Rows near named flat spaces through zero:
q75q960: [-16  43 -22 -16  31  19 -32  16 -22 -33  30 -45 -35 -39 -15  34  13  -4
  60 -29 -26  21  -9 -46 -19   0]
q855q453: [ 16 -18  -4  23  11  -1 -19   9   3 -18   3 -16 -22  12  19  11 -15  21
  -2 -11   3  37 -11 -19   1   7]
q855q453: [ 27   7  -7  -6  10   6 -17   4 -10  -3 -11  19  18  -9  20  14 -26   5
   6  -3   0   3  19  -4   4  -4]
q476q940: [  6  13   0  38   8   2 -15   3   1 -26  14  -6  24  -9 -27   3  -7 -24
  29 -24 -13   5 -23 -27 -10   1]
q855q453: [  0  38 -13 -44 -13 -24 -16 -14 -41  13   4 -19 -43   8  26  40  -7  10
 -25  23   8   8  25   2  43  25]
q952q589: [-97  31   3  -9   6 -11 -17 -12   3   1  -5 -91 -63 -18 -15 -28  43  53
   1  18  -7  45  11  12 -15  -7]
q476q940: [ -1  39 -22 -18  16 -31 -34   4 -29 -29  -7 -20  -8  13  10  40  -7 -12
  -1   3   4  17   2 -27  16  16]
q855q453: [  0 -25  24  19   7  15  52  11  10 -12  20   3  -9 -20 -30 -35  28   6
  23  -3  20 -14  -4  11 -21 -18]
q75q960: [ 49   1 -21   4 -57  19 -43   4   4  16   8  -2 -31  31  12  47  24  -7
   0   2   8  64 -37 -59  32  -9]
q952q589: [ 73 -22  29   4  -1  11  27  28 -13 -24   6  28 -12 -20  -7 -16  36  16
  26  16  65   2   9 -12   8 -43]
q952q589: [-41  -4 -16   4  15  16  12   6  24  -7 -24  -2  22  -4  -6 -13   3   8
  13  -4 -11  20  10   6 -41 -16]
q952q589: [ 22  -2  -1   4   0   7 -36  -7   2  17  -2  14  18  -3  22   7 -36  -1
  -7 -14 -24 -10   0   0  10  10]
q75q960: [ 21 -11  22  13 -47  17  -2 -12  22  40 -10  30  33  -4 -16 -32  20  -7
  -7  13   7 -13  -6  12  11 -29]
q855q453: [-27 -11  -9   8 -42  19   8 -12  34  34  -3   5  13  20 -20  -7  24 -20
  -9   0 -21   8 -29  -2 -10  -6]
q837q769: [103  -2  37  56  -3 -44  -3  15 -35 -57   8  30  24  13 -15   0  -4 -18
   3  12  77   0 -10 -30  47  -9]
q952q589: [ 31 -19 -10  27 -18  14  17   2  22   3 -17  58  68  20  -7   3 -21 -37
   0  -8  -1  -5 -10  -6 -10  -9]
q476q940: [ 14  -9   2  29  38 -30   7   5 -15 -40   1   3  12  14  13   7 -45  -1
 -10 -11   9  -4   6   2   2  27]
q75q960: [-10   5 -20 -21  -4  41   4   3   9  19  -2   9   2 -22   7  12  -2   7
  23  -9 -23  12  15  -2 -21 -13]
q952q589: [-33 -17  27  16  -1   8  21  -9  21  18 -10 -10   3 -20 -12 -55  10  33
  -5  11   4  -6  16  39 -17 -19]
q837q769: [ 46   7  -3  -2 -37  11 -24  -6  -1  24 -14  37  31   5  10  14  -8 -14
  -6   9   6   4   4 -10  25 -14]
q855q453: [-46  10   9  -5 -33   3  16 -16  23  30  -2  -2  23  -1 -45 -32  45 -29
  -1  10 -13 -30 -19  16 -11 -13]
q476q940: [  1  -8  -3  -7   2  13  17  -1  -1  10  12   6 -10  -6   7   6 -12   2
   1  -7 -11  -9   5   8  -3  10]
q855q453: [  8  36  36   4 -43  12 -25  -6  -2  17  -9 -12  10 -46 -46 -47  67  14
  32  29  33   6   9  -4  13 -63]
q952q589: [-10  32   9   0  -4  13  46 -13 -26   4  15   4   2 -41 -21  -7 -12  10
  20   9   9  -9  44  25   4  -2]
q75q960: [  0 -16  -5  29   7 -30  20   8  -7 -38  10 -28 -42  40   5  18   1  10
 -19   5  30  44 -17 -18  10  23]
q75q960: [  4 -12  13  -8  -7  17  38   2   2  13   5  13  -8 -17  -6 -19  14  14
   6  10  15 -11  17  20  -5 -15]
q476q940: [ 70 -29  10  16  10   2  45   9 -16 -14  33  57  24   5   1  16 -37 -39
   3 -21   9 -52 -10   1  13  24]
q75q960: [ 63 -12 -24 -53 -32  15 -21  12 -18  24  10  13 -62  27  53  62  10  10
 -18  12  16  32  -6 -32  41   6]
q837q769: [ 75  13 -22  -7 -24 -29 -30  13 -27 -25 -10  27   5  50  20  63   1 -36
 -15  13  39  29 -20 -53  45   7]
q837q769: [ 10   9  38  23  -8   0   5  -3  -4  -3  16  -3  12 -33 -41 -41  27  -5
  23   3  16 -29  -5   7   4 -22]
q837q769: [ 18   1  29  26  -4 -14  16  -4  -8  -9   8   9  18 -11 -24 -27   3  -7
   2   6  22 -24   1  12  12  -6]
q837q769: [-27  21  -2 -18  25   9 -11   2 -14  -6   6 -34 -32 -34   7  -1  -1  33
  20  -3 -10  12  25   5 -11  -3]
q476q940: [ -9   7  -2  65  36   8  30  -2  -4 -40  27   5  42 -21 -29   1 -60 -23
  34 -43 -28  -7   0  -3 -27  27]
q952q589: [-28  -3 -15   7 -15 -21 -43   1  22  -5 -16 -35 -15  43  -2   8  32  -8
 -18   3  -6  39 -43 -31   0   1]
q476q940: [  9  21 -10 -63 -31  20   6  -2 -15  35  16   9 -29 -13  -1  25  38 -16
   8  13  -3 -22   2  -5  17  -7]
q837q769: [-29   5 -12  -7   2  31 -17   1  15  12   7 -22 -15 -20  -2   1   8  11
  23 -17 -33  17  -6 -10 -23  -7]
q476q940: [ -8  24  -4  -3  28 -29  17  -1 -30 -30   0  -3   5  -1   0  14 -24  -6
  -3   4  12 -11  23   8   6  20]
q952q589: [ 51 -12 -18 -10  27  26   4  28  -3 -24 -10  46  32 -12  19  24 -21 -10
  32 -16   6   1  13 -20 -21 -18]
q855q453: [-23 -11  33  28   2  12  33   2  10  -8  24 -28 -24 -31 -41 -49  39  21
  25   0  14  -3  -7  12 -18 -21]
q476q940: [ 11   8  20   0 -48   6  28  -7  13  23 -22  41  52  -6 -42 -36  50 -25
   5  32  34 -23   5  14   4 -46]
q75q960: [-33   7 -37 -23   1  35 -49  -1  25  25  -9 -13   3  -2  19  25 -10  -2
  13 -25 -61  23 -14 -20 -26   2]
q75q960: [-10  15   0   2  18   8  23   3  -9 -15   3   3  13 -25 -14  -5  -7   0
  23  -4   1  -7  21   7 -16  -6]
q837q769: [ 32  17  19   9 -20 -16   3  -9 -20   2   0  21  23  -5 -12  -6  -3 -13
  -6  16  25 -19  11   7  30  -5]
q855q453: [ 18   7 -27 -17 -18 -10 -33  -4 -10  10  -9  -3 -21  35  38  48 -19   2
 -28   6  -3  36  -3 -21  29  21]
q476q940: [ 30 -25  -6  52  18  -4  -1   5  10 -26  -1  24  38  21  10  10 -54 -14
  -4 -26  -8  10 -13 -12  -7  19]
q75q960: [ 14 -18  -2  39 -43 -43 -83 -12  26   8 -11 -26  -6  78  12  15  10 -21
 -53   0  -7  39 -75 -42  40  22]
q837q769: [-37 -21  11  19  12  19  19  -3  27   8   9 -12   2 -17 -17 -35   2   9
  10 -16 -24 -12  -9  19 -32  -3]
q855q453: [ 48 -50 -36 -13  15  20  61  18 -15  -9  26  30 -54  37  63  69 -59  16
 -21 -15   6  32  13  -7   8  47]
q952q589: [ 21  -1 -14  12 -19  -6 -26  -5   7   7  -4  19  27  30   6  24 -18 -32
 -14  -9 -15   2 -25 -21  14  14]
q837q769: [ 65 -14 -22  24 -37  19 -31   1  12  13 -15  49  41  32  26  38 -35 -22
 -10  -9  -4  35 -15 -34  20  -2]
[-93  29 -33   4   4  40  17 -22  16  22  -7 -32   2 -29  -3   2 -34  29
  16 -13 -57  42  37  22 -42   8] -> q476q940
[ 40  13  13 -32  17 -35  10  11 -43 -25  22   6 -24   1   0  19  12 -21
  -2   9  32 -45   0  -6  31  16] -> q476q940
[-55  21 -10 -42   5  11   4 -14  -3  30  -5 -20 -18 -22   9  -3  -1  20
  -4   7 -28 -10  30  30 -11   5] -> q837q769
[  3   4  -8 -15   9  -4  -6  -2  -5   4 -10  14  15   2  16   9 -20  -4
  -8   0  -8 -13  13   8   2   7] -> q75q960
[-71  12 -29 -22 -15  52 -18 -11  33  42  12 -31 -15 -21 -13   5  18  -2
  26 -25 -72  14 -18  -7 -38  -2] -> q837q769
[ 18   3   7  50 -58   2 -49 -10  25  12  -2  -8  20  23 -29  -6  28 -22
   0  -1   0  38 -51 -40  19 -18] -> q75q960
[ 35   3  16   0  -5   2 -19   4 -14  -1   8  -4 -19 -16   6  -2   7  18
   7   6  19   6   5  -8  20 -12] -> q952q589
[  3  16 -17  22  -2 -14 -18 -10   2  -6 -29  26  61  19   7  14 -43 -23
 -13  -2 -10   7   9  -2   3   9] -> q75q960
[-61  30 -39 -26 -35  35  17 -23  18  46 -38  10  28  -3   6  12 -10  10
  -6  18 -28  39  42  21 -19 -13] -> q476q940
[ 24  -2  28  26   1 -52   1  -5 -17 -22  -2   3  11  24  -9 -15  -3 -12
 -29  16  36 -22  -9   8  32  13] -> q75q960
[ -1  20  -2   3 -20 -14 -22   7  -8 -18   0 -36 -36  12 -15  11  48   7
   8  17  30  48 -17 -35  14 -16] -> q952q589
[-33   8  -9  -3  21  22  20   6   7  -9 -14  -5   9 -28  -5 -13  -1  22
  25  -1  -4  17  30  11 -35 -20] -> q952q589
[  4 -17 -14 -50   0  21  -5   9   0  24  11  -8 -54   1  34  21  13  20
  -6  -1 -12   3  -1  -2   2   4] -> q75q960
[ 16   0  10 -20  34  22  52  13 -23 -12  13  23  -2 -48   2  -8 -15  18
  30  -2  15 -29  47  26 -16 -10] -> q952q589
[  3   0   2  20 -21   1 -26  -5  13   7 -12  -5  10   9  -4  -7   8   3
  -4   4   2  25 -12 -12   6 -13] -> q952q589
[  5  -3 -21 -22 -18  30 -21   5   9  20   6  -7 -29   2  16  26  12   7
   9  -7 -18  30 -12 -24  -2  -5] -> q75q960
[  0   8  -8 -28  39   1  29   1  -8  -3 -15  57  74 -21   1  -2 -41 -38
   9 -12 -22 -77  32  34 -24   7] -> q855q453
[ 15   1 -34 -30 -14 -32 -20  -3 -21   2  -1 -11 -47  61  48  67 -18  -5
 -49  11   4  33 -11 -23  41  44] -> q855q453
[-78   4  -6   9  -4 -15   2 -23   5  14  30 -73 -69  17  -4   3   0  20
 -27  -7 -36  23 -21  10   4  46] -> q855q453
[ 59 -15  12  23 -25   3 -53  12  10  -3 -13   7   4  11   9  -3  20   9
   3   6  27  35 -23 -35  19 -31] -> q952q589
[-16  24 -37 -59  -3  15 -31  -2 -10  25 -19  -7 -23   0  41  41  -9  18
  -7   9 -21  26  27  -5   4   3] -> q837q769
[ -4   8 -14 -30  18  11  41  -6 -28   9  20   8 -26 -16  26  28 -44  13
  -4  -4 -13 -15  40  25   5  32] -> q855q453
[-26  27  37 -28  18 -13  17 -10 -26   8   0 -19 -15 -52 -12 -46  17  34
   5  26  20 -43  50  50   6 -16] -> q837q769
[ -8  11  13  -7  -1 -16  -3   0   5  -2 -15  13  40  -3 -28 -25  29 -29
   4   9   8 -39  -8   7  -6 -18] -> q855q453
[ 23  15 -10 -46  43   4  37  10 -45 -15  32  19 -19 -29  18  36 -35 -10
  18 -15  -7 -49  33  11   3  30] -> q952q589

Rows near named flat spaces through zero:
q322-q538: [-10  29 -12   6   9  12 -25 -13 -11   6  -1 -33 -24  33   9   2  10   2
 -21  23  -4  -5  13   6 -19 -10]
q322-q538: [ 15  -9  18 -27 -58   3   6  38 -47  -1 -12  59  33 -42 -15  -1  -5   2
   3 -12  -6 -11 -34   8  41  32]
q87-q614: [  7  -3  31  34  -1  14 -11  -3  17  22   9  16  -8  18  12   6 -30  -2
  49  33   9  26  -6 -28  16 -11]
q276-q208: [  0 -13  14   4   1  -3 -21 -20  12   1   7  -2 -15  30  28   7 -14  -7
  35   8  16  14  11 -23 -20 -31]
q276-q208: [ -4  15 -31  13   3  16  40 -34   3 -10   7  10  43 -27  35   7   3  16
 -23 -23 -10 -22   1  13  49  53]
q87-q614: [-26  26 -25  12  43  32   1 -36  13   9   1 -21  -2  13  17  -1  22  12
 -15  18   5  -8  25  25   6  16]
q276-q208: [ -17  -54   10  -39   43  -48   -5   -8   47  -15  -14  -52  -40   35
    6    1   27  -37   24  -30   32   25   38   14  -89 -102]
q276-q208: [  4  15 -13   2  -9  31 -36   7 -50   4 -10 -27 -26  40  25  -2  17  12
 -18  41   4   6   6  11  17   0]
q87-q614: [  0  51  18   0 -39  23  32  -2 -32  21 -11 -17  33  -2  15  31  11  -6
 -38   1 -17 -37 -23  21  34  29]
q87-q614: [ -5  35 -12 -26 -32  16  25  11 -50   2 -22 -13  28 -17   6  13  34   0
 -61 -13 -17 -36 -14  48  31  31]
q87-q614: [ 15   8 -24  13   1 -26   7   9   6 -19  15 -18  -5 -12 -26  -9 -12   9
 -35 -19 -24  -8  -7 -22 -14  16]
q322-q538: [ 33 -78  -6   8   8 -21  21  51   9 -22  -1  28   0 -36 -19 -28 -10   8
  31 -14  11  47 -12 -10  41   2]
q322-q538: [  2 -37   2  22  32 -28  -1  -1  48  -5   5  -8 -26  10   0  -8 -19 -12
  36  -2   8  42  14 -16 -24 -47]
q87-q614: [-38  53 -14  18  37  22 -35 -28  15  24  -1 -13 -28  23 -14  -4   5   1
 -13  41 -11  -1  22  19 -33 -10]
q87-q614: [ 34 -12  -8   7  -9  16  -1  22 -24 -16  27  15  14 -18 -24 -17  -8  36
  -4   3   3 -15 -18 -43  36  69]
q276-q208: [ -3 -17  -4 -37   0  18 -19  24 -36  -4 -14  11  -5  -4 -15 -15  32   9
  -4   9  18  -4   4  24   7  10]
q276-q208: [ -5  41 -32  45  16 -21  58 -12  31   1  -4 -53  11 -15   4  14  -3 -10
 -64 -22 -45  -4  -4  26  12   4]
q322-q538: [-10   6  -4  -6  11  22  -4   2 -13   9 -10  -4  -3   4   1  -3  20   4
  -6  17   7   0   6  24  12   6]
q523-q465: [ 20  31  14  22 -38  24 -61  27 -50  16   9  16 -29  27 -17  -7 -27  16
   5  58 -12   7 -21 -37  10  16]
q87-q614: [  0  76   7  15 -51  -7 -13  30 -39  22 -13  -9  -8  -4 -39  12 -16 -11
 -59  20 -54 -19 -33  10  -9   4]
q523-q465: [ 33 -76 -20 -24  30 -62   9 -10  41 -61  33 -52 -17  17   6 -12   1   2
   8 -66  26   0  24 -61 -66 -29]
q276-q208: [ 16  -4  -5  -3   7   6   4  11 -15  -8   5 -45 -10  20   0   0  19   9
 -22   3   7  -8   3  -8   0   8]
q523-q465: [ 26 -10  14  33  -5 -20  35  30  16   4   1 -29  -3  -4 -10   7 -16 -10
  -5  -4 -14  21 -20 -13  19 -11]
q523-q465: [ 22 -12 -12   8   2 -21   1  45  -5 -12   5 -10 -15 -18 -51 -21  -4   8
 -24  -3 -16  10 -14 -13  -3  11]
q87-q614: [-12  27 -18 -26 -13   4  29  -6 -25  -4 -18 -25  23 -12  11  13  34  -5
 -57 -25 -13 -34  -1  46   9  15]
q523-q465: [  37   32  -26   10   27  -12    1   12   -5  -26   41 -124  -32   42
  -48   -5   21   27  -85   -7  -14  -49    3  -59  -55   36]
q523-q465: [ -7  31   0   7 -15  20  -5 -15 -16  11  -1  12  12   2  16   9  -5   4
  -7  13  -8 -13  -5   6  18  19]
q87-q614: [ 13  28  -4   8 -41 -26  52  10 -14  -4 -15 -36  24 -14  17  27  -1 -20
 -57 -35 -37 -17 -24  21  19  -3]
q322-q538: [ 15  -1  25  11  -8  11 -11  24  -7  13   7   7  -8   5 -24  -3 -11   6
  18  25   4   6 -14 -23   9   9]
q322-q538: [ -7 -22 -19  23  40  -5  -7  -7  38  -4  11  23 -12 -14 -14 -22 -15  10
  26   7   3  28  13  -8  -1   0]
q276-q208: [ 12 -14  16  10  19 -12  16  57   8  13 -15 -44 -28   3 -49  -8  16 -13
 -14  16  -3  26  -9  16  -6 -29]
q523-q465: [-14  34  27  17  11  21  -1  17   4  39 -15 -20 -16  14 -26   8   9 -12
  -4  41  -6   8  -5  24  -1 -16]
q322-q538: [-42  25  -8 -14  23  47 -20 -12 -14  27 -22  33   3  -8  -4  -9  30   6
   3  36  10  -2  16  59  18  14]
q322-q538: [ -6 -43 -14  -3  16 -52  41 -28  59 -27   3  12  18 -28  24   3 -16 -20
  19 -63   0  15  13   0 -20 -34]
q276-q208: [  1   9  -8  11   2 -13  25 -30  26 -10  16  -4  21  -9  15  10 -14   1
  -7 -29  -9 -17   1 -17  -4  14]
q523-q465: [  4 -18  21   8 -17   8  -2  21 -10  15 -16  28  -1  -4  11   1 -10  -9
  32  19   6  30 -11  11  32 -17]
q322-q538: [ 11  47  10  -4 -61   1 -37   7 -48   3   8  23   2   4 -12   8 -26   5
 -21  11 -26 -29 -26 -30 -10  22]
q523-q465: [-15 -46  38 -10  30 -33 -38   4  53   9  -2  11 -46  26 -20  -9 -16 -30
  75  10  29  46  21 -18 -75 -91]
q523-q465: [-23  20   6 -16  22  27  -1 -21   0  16  -7 -29  -2  23  10  10  33  -2
  -8  14  17 -19  18  26 -12  -4]
q276-q208: [ 21  48 -10  57 -11   7  27   2  -2   9  14 -37   7   3   1  13 -22  11
 -43  13 -37  -9 -21 -20  36  37]
[-53  18 -21 -10  58   3 -15 -50  41   9 -11 -24 -23  24  14   0  26 -15
  -2   5  10   2  45  42 -56 -45] -> q87-q614
[-15  22 -13   1 -11   1 -11 -18  -6   1  -5  21   5  -6  12   2  -8  -2
  -8  -1 -14  -5   2  12  -1   2] -> q276-q208
[-22  46  -1   5  -1  14 -25  -5  -6  19  -2  19  -5  -4 -28  -3  -5   3
 -12  24 -18 -12  -2  10 -13  12] -> q523-q465
[  1  15  -1  23   2   2  52  36   3  18 -20  -9  18 -38 -29   2  10  -6
 -34   0 -26   8 -22  42  46  17] -> q523-q465
[ 47 -62 -15 -31   0   0 -23  37 -46 -41  14 -42 -25  29   3 -22  27  27
  -6  -4  34   2   6 -37   1  12] -> q523-q465
[-68  32   9 -30  49   1 -51 -29  43  28 -10  29 -29   4 -53 -12  14 -19
  23  21   8  -6  34  34 -92 -45] -> q523-q465
[ 11 -25  34  31   6 -11  22 -19  53   8  21  24  15  -4  14  11 -40  -7
  62  -7  12  19  -6 -43   7  -9] -> q276-q208
[-11  49   8 -12  13  34  -8 -31   0  10  27 -11  18   7 -25   6  14  22
 -18   8   7 -61   4 -23 -22  57] -> q87-q614
[ 11 -67 -20  -3  15 -34   6  28   7 -23 -22 -17 -28   3  19 -15   8 -15
  11 -15   9  56  13  22   2 -58] -> q322-q538
[  6   0 -36 -23  15  -4  -7  15 -19 -25  10 -18  -5 -14 -39 -23  25  23
 -47 -15  -5 -26   5  -1 -16  36] -> q523-q465
[ 29   0  19  22 -17  20  -8 -14  -7  -1  32   4  10  20  23   8 -26  21
  28  14  13 -11 -11 -62  23  37] -> q276-q208
[  2  16  20  43   8  13 -20  -6  20  23  12   8 -18  20  -3   2 -32   2
  33  40  -3  22  -4 -29   3  -7] -> q87-q614
[  11    3   37  -31  -28  -18  -39   71  -25   10   -2   29  -22  -20
 -103  -20   -5   -4    1   15   -9   -8  -29  -19  -44   -3] -> q276-q208
[ 13  25 -24  -6 -12 -21   4  14 -14 -20  13 -18   4 -19 -41  -8   0  11
 -56 -24 -29 -33 -13 -16 -20  33] -> q87-q614
[-20   7  -3  14  35  27 -15  -8  18  18   4  28  -5  -8 -21 -15   0  13
  23  31   8  10  11   9   8  17] -> q322-q538
[-24  22 -23 -14   9  18   6 -25  -7   0  -7  11  19 -14  11   0  20   7
 -21  -7  -3 -22  11  33   9  24] -> q322-q538
[  6  -2  28 -14 -51 -22 -15  17 -18   3 -10  37   3  -8  -2   9 -25 -20
  18  -8 -10   6 -21  -8 -10 -26] -> q322-q538
[ 31 -37  -5  -4  32   3  50   6  12 -21  18 -68  12   9   7   2  32  16
 -17 -26  26 -17   6 -19  17  28] -> q276-q208
